Here is a tiny trained network, its code and every weight. The questions are about switching its units off for an input and a class, where a switched-off unit gives its printed mean instead of its output.

import numpy as np


def w(rows, s, z=0):
    codes = np.array(rows[::2]) - 128.0
    scale = np.full(codes.shape[1], s)
    scale[-1] = z or s
    return codes * scale


def f(y):
    return y / 2 * (1 + np.tanh(0.7978845608 * (y + 0.044715 * y**3)))


def log_softmax(a):
    a = a - a.max(-1, keepdims=True)
    return a - np.log(np.exp(a).sum(-1, keepdims=True))


def net(x, mask):
    res = np.array(x, float).reshape(1, 4) / 4 @ E
    y = f(res @ A[0][:, :-1].T + A[0][:, -1])
    res = res + np.where(mask, y, B[0][:, -1]) @ B[0][:, :-1]
    return log_softmax(res[-1] @ U[:, :-1].T + U[:, -1])


A, B = {}, {}
E = w([
[86,184,196,116,120,224,239,125,140],'x0',
[97,139,30,223,122,174,140,255,150],'x1',
[141,135,128,92,187,108,119,113,186],'x2',
[222,118,205,153,59,93,78,184,247],'x3',
],0.0062)
A[0] = w([
[144,125,133,133,125,125,120,182,217,252],'N0',
[107,120,3,160,110,124,95,167,24,118],'N1',
[140,144,163,147,92,139,146,162,150,184],'N2',
[142,131,18,146,195,89,78,204,198,161],'N3',
[142,126,214,101,139,93,133,27,133,182],'N4',
[165,103,114,137,75,56,10,138,106,83],'N5',
[137,130,189,165,40,172,158,221,199,190],'N6',
[105,135,95,127,147,159,164,120,94,211],'N7',
[74,132,100,130,157,234,254,122,66,179],'N8',
],0.012,0.0019)
B[0] = w([
[162,127,146,136,129,182,128,160,185,202],'N0',
[103,104,4,147,138,98,109,148,42,225],'N1',
[169,122,131,127,152,150,115,155,121,164],'N2',
[62,110,77,124,118,164,120,87,250,237],'N3',
[154,116,183,74,141,101,92,44,82,236],'N4',
[143,153,140,177,109,16,171,165,167,231],'N5',
[223,131,133,125,138,202,104,221,112,227],'N6',
[99,146,127,141,108,131,160,144,89,178],'N7',
[51,184,207,152,112,159,236,156,97,254],'N8',
],0.02,0.01)
U = w([
[98,91,99,142,115,137,101,104,232,70],'0',
[83,80,37,165,125,96,109,143,58,141],'1',
[232,122,145,137,142,196,81,206,131,152],'2',
[172,140,175,141,96,19,119,96,124,6],'3',
[62,224,177,147,107,170,229,137,72,208],'4',
[149,93,187,30,194,119,65,2,52,175],'5',
],0.0061,0.0013)

Each question gives the input, the list of numbers given to net, and the class t.
The units are the neurons (one row each of A and B). Each row of codes is followed by its name. A weight is (code - 128) times the scale printed after its matrix; where a second scale follows, it is the last column's (A, B and U).
mask holds one flag per neuron, in row order. A switched-off neuron (its flag False) gives its mean, the last column of its row in B, instead of its output. The means were averaged over made-up inputs and are rounded, as every weight is.
A unit's drop is (log p(t) with every unit on - log p(t) with that unit switched off) / (log p(t) with every unit on - log p(t) with every unit switched off).
The circuit of an input: a set's keep is (log p(t) with only the set's units on - log p(t) with every unit switched off) / (log p(t) with every unit on - log p(t) with every unit switched off). Starting from all 9 units, units are removed one at a time, each time the one whose removal leaves the highest keep (on an exact tie, the one counted first), for as long as the keep stays at least 0.8.
units of the circuit, in order: the units of the circuit, biggest drop first
top k neurons: the k neurons with the biggest drops, biggest first
drop of u: that unit's drop, to one decimal
input [-6,0,5,4], class 0: units of the circuit, in order : N3
input [-6,8,-3,7], class 0: top 2 neurons : N3; N5
input [0,0,-2,2], class 2: units of the circuit, in order : N8; N3
input [-3,-2,7,4], class 0: units of the circuit, in order : N3; N8
input [-7,6,-3,2], class 0: top 2 neurons : N3; N0
input [8,-6,6,8], class 2: top 3 neurons : N6; N0; N2
input [-6,-4,6,-3], class 5: top 2 neurons : N4; N8
input [7,-6,-8,5], class 2: top 2 neurons : N6; N2
input [-5,-5,3,-6], class 5: drop of N4 : 0.1
input [-5,-1,7,2], class 0: drop of N3 : 0.5
input [-2,-4,2,1], class 5: drop of N4 : 0.2
